Facts:
<1316> {sadruk=<1907>,<1877>}
<644> {sadruk=<243>,<549>,<1790>,<1698>, flodir=<774>,<371>,<375>}
<30> {sadruk=<1270>,<640>, flodir=<1218>,<318>,<1578>}
<189> {sadruk=<283>}
<1233> {flodir=<1296>,<1874>}
<907> {sadruk=<27>,<581>,<1216>,<1794>,<1511>}
<1009> {sadruk=<1681>,<1587>,<375>}
<706> {flodir=<1540>}
<1521> {sadruk=<1760>,<1877>, flodir=<11>}
<1556> {flodir=<528>,<454>,<862>,<1644>}
<1776> {flodir=<1898>,<672>,<1144>,<1316>}
<345> {sadruk=<1594>,<1043>,<1280>,<2>}
<439> {sadruk=<1831>,<489>,<187>}
<1317> {sadruk=<434>,<1308>}
<749> {sadruk=<1630>,<866>,<243>,<1426>}
<639> {flodir=<866>,<862>,<807>,<1315>}
<119> {flodir=<861>}
<1527> {sadruk=<1458>,<1368>,<1824>,<1216>}
<859> {flodir=<1694>,<1315>}
<1676> {sadruk=<243>,<595>,<633>,<1790>,<1308>}
<1097> {sadruk=<1594>,<1292>,<156>,<1248>, flodir=<1676>}
<1587> {flodir=<1317>,<1177>,<131>}
<1874> {sadruk=<1983>,<1385>}
<1162> {flodir=<11>,<1969>}
<838> {sadruk=<1824>,<1385>}
<1894> {sadruk=<859>, flodir=<1293>,<1385>,<1177>}
<165> {sadruk=<1381>,<1898>}
<1781> {sadruk=<1920>,<807>,<1308>,<1914>}
<1036> {sadruk=<464>,<732>,<1143>,<1513>,<1248>,<1243>, flodir=<1043>,<1525>}
<32> {sadruk=<1488>,<1291>,<1296>}
<1736> {sadruk=<454>,<1983>,<1525>}
<1368> {flodir=<1326>,<156>,<1076>,<1169>}
<1129> {sadruk=<141>,<1511>,<1112>, flodir=<70>}
<1918> {flodir=<1896>,<1877>,<1076>}
<1092> {sadruk=<454>,<666>}
<1970> {flodir=<1760>,<277>,<345>,<594>,<952>,<1618>}
<1346> {sadruk=<243>,<70>}
<378> {flodir=<1381>,<1293>,<1913>}
<1218> {sadruk=<774>,<1970>,<141>,<1902>,<1513>,<559>,<1915>,<531>,<1482>}
<1842> {flodir=<1558>}
<1226> {flodir=<1920>,<1694>}
<1156> {flodir=<640>,<952>}
<217> {sadruk=<921>,<633>,<283>,<2>}
<1352> {sadruk=<435>,<1315>}
<1513> {flodir=<11>,<1901>}
<1254> {flodir=<774>,<1488>,<345>,<1615>,<1571>,<1969>}
<952> {sadruk=<435>,<1630>,<1293>,<434>,<1143>,<807>,<1248>,<708>}
<336> {sadruk=<371>,<522>,<131>,<1511>,<1174>}
<1703> {sadruk=<27>,<1488>,<1291>,<96>,<1824>,<1776>,<1112>,<2>, flodir=<1571>,<1169>}
<1280> {flodir=<1558>}
<1267> {sadruk=<1615>,<1270>,<1525>,<1226>,<1915>}
<1244> {sadruk=<1156>,<1698>,<1211>, flodir=<866>,<1540>,<862>,<1942>,<32>}
<1896> {sadruk=<866>,<856>,<982>}
<1228> {sadruk=<1942>,<1578>,<1969>,<1211>,<539>}
<1661> {sadruk=<2>,<539>}
<1248> {flodir=<345>,<96>}
<930> {sadruk=<27>,<861>,<1043>,<1224>,<430>,<371>,<1296>,<1842>,<1211>,<1315>,<1309>}
<926> {sadruk=<672>,<1511>, flodir=<1594>}
<429> {sadruk=<371>,<1174>}
<1300> {sadruk=<1760>,<309>,<1385>, flodir=<1969>}
<183> {sadruk=<1293>,<2>, flodir=<489>,<1961>,<1056>}
<1211> {flodir=<1525>}
<1426> {flodir=<581>,<1525>,<549>,<1169>}
<230> {sadruk=<581>,<1630>,<141>,<243>,<1556>,<1296>,<1156>}
<143> {sadruk=<1760>,<581>,<1254>,<1248>,<1308>, flodir=<1644>,<309>}
<1600> {sadruk=<1594>,<464>,<1907>,<1969>,<1169>}
<1650> {sadruk=<1901>,<318>,<1578>,<1920>,<96>,<1296>,<1698>}
<539> {flodir=<1683>,<429>,<371>,<70>}
<1422> {sadruk=<1824>,<1961>,<1144>,<1877>}
<434> {flodir=<866>,<640>,<318>,<559>,<1278>}
<913> {sadruk=<464>,<1224>,<1898>,<1156>,<1308>,<531>}
<2> {flodir=<1625>,<1781>}
<1960> {sadruk=<1902>,<1248>,<531>, flodir=<774>,<1600>,<1683>,<807>,<1714>,<672>}
<1177> {sadruk=<1144>,<1248>,<1112>,<1315>}
<1142> {sadruk=<611>,<1907>,<732>,<454>,<1162>,<522>,<1211>, flodir=<1661>}
<435> {flodir=<1381>,<96>}
<666> {flodir=<1625>,<230>,<559>,<1278>}
<1681> {flodir=<1540>,<1618>}
<149> {sadruk=<1233>,<1556>}
<1349> {sadruk=<1525>,<1211>,<1315>}
<1953> {flodir=<1385>}
<1309> {flodir=<1902>,<1650>}
<281> {flodir=<1540>,<559>,<1317>,<1169>}
<1138> {sadruk=<581>,<1162>,<1292>,<1254>,<1385>, flodir=<1781>,<489>}
<168> {sadruk=<1270>,<1540>,<859>,<559>,<1794>, flodir=<1458>,<1901>,<1278>}
<1694> {sadruk=<1458>,<861>,<434>,<1790>}
<1770> {sadruk=<141>,<1513>,<1681>,<1877>,<1511>, flodir=<1594>,<1683>,<1558>,<1618>,<1385>}
<1224> {flodir=<141>,<195>,<595>}
<195> {sadruk=<1043>,<454>,<782>,<96>,<1961>}
<932> {sadruk=<640>,<1571>}

Known rows:
<187>: [  3 -14  -8  10  21   7  -6  -4   5   0   7  13  -1 -22  -3 -21 -11 -11
  -6  12  -8   2  -1  -6  -1   0 -10]
<1942>: [  4 -29  10  12   1  21 -10  -1   7  -2  -3  17 -23 -13 -12 -15  -3  -7
   5  13 -10  16   8   4 -16   2  -9]
<1292>: [  0  -8  -4 -11  26   9 -10  -7  -5  -8   4  11 -10  -8 -10 -14  -5 -15
   4   8  -4   7  -3  -6 -18 -10   0]
<1280>: [ -2  -9  -5   1  18  -3  -2   9  -4  -7  17  14   0  10   6  -9 -12 -22
 -19  12  10  -4  -4  -6  -8 -10   0]
<706>: [ 12 -15 -15  13  20  -5  -7  -3  -4   2   9   3  18   7   3   2 -18  -6
 -14  10   2 -11   4 -13   1  -9   2]
<378>: [ 11 -14 -15  13  23  -4  -3   1  -4   3   8   2  18   7   6   1 -18  -4
 -11  10   3  -8   3 -12  -2 -12   4]
<1422>: [ 10 -19  -9   7   7   2 -12  -5 -23   1   0 -20  -5   1  -3   8  -2   0
  14   8 -16 -14  10   1  -7  -3  -6]
<1349>: [  4 -23  -6   2  -4   5 -10   3 -12   2   3   5 -15  -5  10  -3   1 -16
  -9  19  -8  -5   7  16  -3  -2  -3]
<1317>: [ 20 -27   3  -3   0  12  -7 -13  -1  -8 -14  -6  -7   0  -5  -4  -6   9
  16  11 -22   1  20   5 -21   0 -10]
<952>: [ 23 -34  -2  -6  -7  11  -8 -15  -5  -7 -17 -10  -9   1  -1  -2  -3   6
  19  12 -26  -9  24  11 -21   0 -10]
<1296>: [-14  16 -34   5  35  35 -25  42  11  17  13  16 -24 -30  31   7  35  34
 -30 -57 -41  55   7   3 -70  -3 -47]
<708>: [  7  -8  -2 -12  13   5  -2  -8   1 -11   0  13  -8  -4  -2 -16  -4  -8
  -3  12  -7   9   3   1 -19  -8  -3]
<96>: [ -4 -19  15  15   6  22  -8   1   3 -11  -3   8 -20 -15 -16 -12  -3  -2
   7  15  -4  18   2  -1 -19   0 -12]
<1683>: [ 15 -27  -1  18   7  19 -10 -15   4   2 -12  -2  -3 -13 -14  -3 -10   8
  16  11 -19   8  14  -8  -9  -1  -9]
<131>: [  0 -21   6   6   9  23  -5  -7   0  -3  -6   4 -19 -24 -12  -3   2  -3
   9  20  -9  15   1   0 -11   2  -7]
<1092>: [  2 -23  -8   5   8   7 -11   1 -11   2   7   3 -16  -9   3  -7  -4 -15
  -6  15 -10  -8   8   8  -2  -1  -7]
<1703>: [  0 -14  -4   1   5  -8  -3  10 -21 -11  13 -15   0   5  22   4  -2 -16
 -15  20  -1 -26   1  12   3  -3 -13]
<1129>: [  3  -6  -8 -11  11  -3   3   0 -23  -7   4  -8   3  -1  21   8   0 -13
 -12  19   6 -13  -5   8   3 -10  -1]
<1587>: [  1  -5 -11  -3  30   1   1  -3  -5  -3   9   5   7  -9   8  -4 -10 -14
 -14  18   9  -3  -8  -7  -1 -10   0]

Rows:
No name comes twice in this set of rows, the named rows included.
[ 15 -18 -17   5  13   2  -8 -12 -12   4  -4 -12   3  -5  -2   3  -6   1
   7  13 -15 -13   8  -1  -1  -2  -4] -> <1009>
[  4 -25  12  10  -5  19  -2   0  -6  -7  -7 -11 -19 -15   1  -6   3  -2
  10  19 -20  -1  13  14  -9   8 -19] -> <32>
[  1  -1  -6 -16  32   1  -2  -4  -9 -12  10  10   2   4   3  -7 -10 -19
  -3  10  12  -2 -10 -12 -11 -15   4] -> <1254>
[ -4   0  -3   0  25   1   2   3  -9 -11  10   0   5  -2   8  -2  -8 -10
 -11  16  10  -3 -13  -8  -5  -9  -3] -> <1368>
[-17  21 -26  14 -11  10 -32  10   1  11  18  11 -23 -38   6 -21  20  25
  -6  -3 -40  44   2   7 -69   5 -26] -> <861>
[ 11 -12  -6  -3  10 -10   5   5  -3 -12   5  -4   8   7  28 -12  -9 -12
 -22  18  -3 -19   5  11  -4  -2  -9] -> <644>
[  8 -12 -19  -6   8  -4   2  -6 -14   4   2  -1   4  -9  28   8  -1 -13
 -24  28   5 -15  -2   9  15  -6   3] -> <168>
[ 16 -21  -4   2   0  21  -8 -19  -1   9 -20   6  -8 -14 -16   6  -3  12
  11  16  -6  20  12  -2 -12  -8  10] -> <774>
[ -1  -2  -4   2  14   9  -1  -5  -3  -1  -3   7  -7 -21  -1  -2  -1  -1
  -6  25   6  17 -12  -1  -5  -8   3] -> <1794>
[ 11 -24   8  -4  -1  16   0  -6  -3 -13 -10  -8 -12 -14   5 -12   1   0
   9  19 -22  -5  14  17 -15   8 -22] -> <1694>

The same elements again, as new rows of numbers:
Known rows:
<1177>: [-30 -14  50 -20  22   3  35 -68   6  35 -27   7 -16  -7 -25 -41  28 -41
 -19 -11 -21 -57 -17 -15 -30  22  -4   6 -69  48  11 -30  -7 -29  34   4
  -7]
<1300>: [-28 -35  50 -11  13  11   0  14   2   6 -33  11  13 -13  -6 -14  25 -27
 -27   3 -23 -12 -19  34 -21  34   2  -1 -48  41  21  -5  -3 -53  12  51
  32]
<1036>: [-14 -15  18 -20   7  13 -10   3  20  17 -19   8  11  -4 -27 -27   6 -30
 -18   9 -14  -2 -13  27  -1  28  10  -6 -51  59  32 -18  17 -31  19  54
  20]
<217>: [ -8 -27  -9 -16  15  22  12 -16  -4  28 -27 -11   5 -13 -36 -24  29 -21
 -37  15 -21 -21 -25   2 -21  17  -1   2 -56  38  16 -10  -2 -21  19  23
  22]
<1913>: [-16 -14  42 -18  13   1  25 -54  -2  28 -28   5  -3 -20 -28 -12  21 -36
 -29  -4  -3 -41 -24 -19 -36  29   7   4 -68  41   9 -23  -4 -23  29   0
 -23]
<807>: [ -3 -54  40  40  23   8  33 -16  -7  12 -37  -5  -4  -1 -18 -25  41 -19
 -13  -6 -25 -33 -28 -16 -51  37  -3   3 -54  -2   3 -30 -38 -42  16  -9
  24]
<559>: [ -9 -23  39  31  28  -6  23 -38   3  26 -13 -10 -10  27 -35 -64  17 -18
  13 -24 -15 -21  -3 -23 -45  25  20 -14 -73  32  18 -44  -6 -33  38 -14
  42]
<1683>: [-24 -50  66  14  16   0  44 -34  -5  15 -44   8  -9 -26 -16  -6  36 -29
 -28  -4 -21 -60 -38 -12 -56  39  -8  14 -58   8  -3 -19 -35 -44  13 -12
  -6]
<1615>: [-32 -45  64   7  12  -6  24  -2  10   9 -30  14   5 -24 -24  -8  13 -26
 -16  -2 -19 -37 -31  20 -51  43   5   7 -59  29  10 -15  -3 -49   8   7
  26]
<1714>: [-13 -56  46  21  16   6  29  -9  -4  10 -41   4   0 -20 -15  -5  34 -25
 -25   2 -22 -35 -38  -2 -47  42  -5   7 -51   2   4 -17 -33 -47   8   1
  13]
<861>: [  1 -29   1   1  11  15   8 -33   2  26 -21  -3  16  -8 -30 -12  14 -26
 -17   3 -14 -22 -24  -8 -45  30   6   2 -60  33   6 -14   0 -14  23   0
   7]
<774>: [-28 -60  63  23  16  -2  37  -7   6  10 -38  12   3 -22 -18  -4  23 -23
 -19  -4 -27 -55 -39  11 -65  44  -2  15 -57   8  -2 -13 -21 -50   6 -10
  25]
<435>: [-13 -15  54 -29   6   0   5 -24  -5  18 -30  10  -5 -33 -27  -5  24 -38
 -41  12   6  -8 -26  -5  -2  37   9  -5 -55  44  30 -21  -5 -35  20  38
 -30]
<1291>: [  1 -27   6  -6  11  14   3 -21   1  24 -24  -4  14 -11 -32 -10  18 -26
 -23   8  -8  -8 -25  -7 -30  30   9  -5 -57  33  13 -13  -2 -21  21  14
   4]
<1914>: [  2 -25   6  -2  10  15   2 -23   0  21 -21  -1  15  -9 -29 -11  16 -26
 -20   5 -10  -8 -23  -6 -30  31  10  -3 -56  33  13 -17  -3 -20  21  15
   3]
<464>: [  2 -26   4  -4   9  15   3 -22   2  21 -22  -3  15 -10 -27  -8  17 -27
 -20   5  -9 -10 -24  -5 -29  32   8  -2 -55  32  12 -16  -2 -21  20  16
   4]
<1618>: [-28 -26  78   5  21 -11  46 -51  -5  21 -34   6 -21 -15 -25 -29  32 -34
 -19 -15 -11 -54 -24 -24 -47  32   4   4 -71  27   7 -35 -22 -43  27 -14
  -8]
<1458>: [ -1 -28  19  21  22   6  10 -20   3  21 -18 -10   6  16 -32 -39  16 -19
   0  -8 -14  -8 -13  -9 -40  29  16  -9 -62  29  16 -29  -3 -29  28   2
  34]
<1224>: [ 12 -21  -4 -18   4  20 -16  -7  -4  20 -23  -2  18 -18 -30   0  22 -28
 -33  19   0  17 -24  -3  -3  33   9 -11 -47  37  25 -12  -3 -21  19  39
  -9]

Rows:
No name comes twice in this set of rows, the named rows included.
[ 19 -36  12  14  16  18  -7  -1 -11  17 -32 -12   3   1 -25 -20  41 -23
 -23  12  -9  23 -22 -14  -5  36   7 -15 -45  10  28 -25 -27 -37  21  35
  12] -> <859>
[-21 -53  47  12  15   4  32 -18   8  15 -41  10   2 -27 -20   4  26 -29
 -24   0 -25 -49 -44   6 -54  41  -5  15 -56   7  -1 -12 -24 -43   6  -7
   9] -> <371>
[-22 -13  47   5  21   1  36 -45  12  18 -18   5 -15  16 -27 -66  23 -27
  -7 -17 -19 -46  -3 -14 -34  21   5   3 -66  55  17 -44   1 -25  35   8
  14] -> <1317>
[ 13 -41   3  32  23  14  17 -34  -8  26 -25 -15   6  17 -27 -33  32 -20
  -5  -6 -22 -16 -20 -26 -47  28   6  -4 -58   9   4 -26 -24 -25  29 -10
  26] -> <1644>
[  4 -40  31  50  30   3  28 -32  -6  21 -24 -14 -12  29 -29 -60  38 -17
   7 -18 -24 -20 -10 -30 -47  31  10 -12 -63   9  14 -47 -28 -38  35 -16
  38] -> <866>
[-10 -29 -13 -14  16  20  17 -28  -5  32 -25 -13   9 -13 -36 -28  28 -21
 -31   9 -24 -31 -28   0 -39  14  -3   7 -61  37   8  -7  -1 -17  20   9
  29] -> <1661>
[-12 -16  80 -22   9  -7   2  -1  -7  10 -36  12 -18 -30 -24 -13  32 -33
 -44  15   8  10 -26  -4  18  43  13 -15 -50  34  46 -30 -16 -56  17  53
 -24] -> <1970>
[  2 -25  -8  10  17  15  10 -41   2  32 -14 -10  15   9 -33 -27  13 -23
  -5  -8 -17 -20 -17 -17 -51  24  14  -3 -65  34   4 -18   0 -11  31  -7
  18] -> <489>
[-25 -11  50 -21  15  -4  37 -62  -8  29 -26   4 -10 -24 -31 -17  25 -33
 -32  -5  -2 -52 -25 -27 -43  24   5   5 -74  43   8 -23  -6 -24  31  -7
 -25] -> <1293>
[-26 -28  54   6  23   4  40 -37   7  18 -28   7 -17   2 -21 -48  34 -28
 -17 -13 -26 -53 -14 -10 -36  25  -3   9 -63  39  11 -37 -12 -34  26   7
  14] -> <952>
[ 17 -15  41  17  19   4  -9   6 -11   9 -20  -7 -12  18 -32 -55  37 -19
 -16   4   2  39  -1 -19  17  35  23 -30 -48  29  51 -49 -17 -45  32  50
  15] -> <434>
[  7 -12   1  -7  15  11  -6  -2 -18  24 -19 -21   0  -3 -44 -37  28 -13
 -31  16   2  27 -15 -17  -3  18  22 -20 -60  35  38 -25  -1 -29  29  34
  26] -> <2>
[  8 -38   1  19  19  16  11 -25  -5  21 -25  -8  12   5 -26 -21  26 -22
 -13   0 -17 -14 -24 -15 -42  31   4  -1 -56  19   6 -19 -16 -23  23   0
  17] -> <1920>
[-25 -23  71   0  18  -7  28 -36  -4  18 -33   9  -5 -10 -17 -22  25 -31
 -22 -10  -9 -40 -21 -13 -39  31   9  -1 -66  35  12 -27 -16 -45  25   4
  -1] -> <1760>
[ 12 -13  29   7  18   3 -17   0  -7  20 -16 -10  -4  10 -35 -47  27 -23
 -12   2   2  40  -4 -12  10  34  24 -29 -52  35  48 -37  -6 -41  33  45
  19] -> <666>

Now the same elements, written a new way:
Known rows:
<183>: [-14  44   8  -6 -20 -17 -17  26  16  20  27 -18 -61  13 -24]
<1527>: [-32  49  14 -14 -30 -18  -8  20  16  25  10   5 -74   4   0]
<749>: [-45  56  22 -14 -38 -28 -22  11  17  15  19   1 -69  10  -9]
<189>: [-42  48   9 -17 -23 -31 -10   8  14  14  21 -10 -62   7   0]
<336>: [-21  47  17 -11 -29 -14   2  18  11  26  12   4 -77   1   0]
<1036>: [ 12  53  23  -8 -22 -12 -42  -2   6  21  13   5 -70 -19  -9]
<1218>: [ -2  48  48 -12 -48  -8   6   5  14  40  25  -3 -76  12   3]
<281>: [ 14  40  15 -29  -3 -30 -28  -4   7  31  41 -26 -54 -13 -12]
<708>: [-34  47   6 -18 -26 -18 -28   7   6 -11  22 -18 -67  16   7]
<1513>: [  7  34  13 -13  -8  -5 -20   8  -8   7  43 -34 -67  13   0]
<1961>: [-21  39   4 -18 -22  -2  13  14  14   7  23 -38 -59  22  15]
<1385>: [-41  41   7 -41 -36 -11  -5   2 -10  23  31 -20 -52  16  37]
<1296>: [-35  43  -4 -29 -26 -11  -2  17  18 -17  21 -24 -73  17  25]
<464>: [-24  45   4 -16 -19 -13 -17   2  -1 -13  21 -17 -61  17  13]
<2>: [  1  37  -4 -23  -7 -18 -10  23  15   6  38 -50 -56  19  -9]
<1681>: [ 15  38  15 -30 -12 -23 -20   5 -12  18  46 -19 -64   1   6]
<1915>: [-27  37  15 -16  -6 -14   3  -4  -1  -7  31 -17 -80   9  15]
<70>: [-57  47  17 -41 -47 -35 -16  10   2   7  31  -1 -66  16  25]
<435>: [-22  42  -2 -26  -9 -14 -41  24  -9  14  38 -22 -64   9   2]

Rows:
No name comes twice in this set of rows, the named rows included.
[ -8  50  17 -40 -32  -2 -16 -25  11  24  18 -33 -48  -5  36] -> <1169>
[  6  41  18 -32 -24 -38 -13  -3   8  28  40 -18 -56   1  -1] -> <706>
[-24  52  21  -8 -42 -14 -20  16  11  13  10   7 -73  10  -4] -> <913>
[ -6  49  10 -34 -21  -3 -27 -22  14  -6  25 -32 -60  -7  27] -> <581>
[-17  39  -1 -37 -22 -22 -21  32  -4  17  32 -11 -73   7  10] -> <1842>
[-31  45  18 -39 -37 -44  -3   1  -5  28  30   7 -60  11  24] -> <1714>
[  3  36  28 -14  -7 -27  -2   7   9  33  39 -18 -73  -1 -17] -> <30>
[-41  51  12 -17 -32 -28  -9  20  18  23  13   3 -65   7  -5] -> <217>
[-10  44   4 -28 -14  -4 -13 -19   5  -6  20 -24 -61  -5  29] -> <1877>
[-14  39   0 -26 -11  -4 -45  19 -17   7  40 -34 -61   8  11] -> <1248>
[-21  46  10 -36  -9  -2  -4 -25  15   6  22 -32 -66 -11  39] -> <1525>
[-21  49  17 -24 -42 -28  -2   9  -5  29  12  16 -63  11  20] -> <1316>

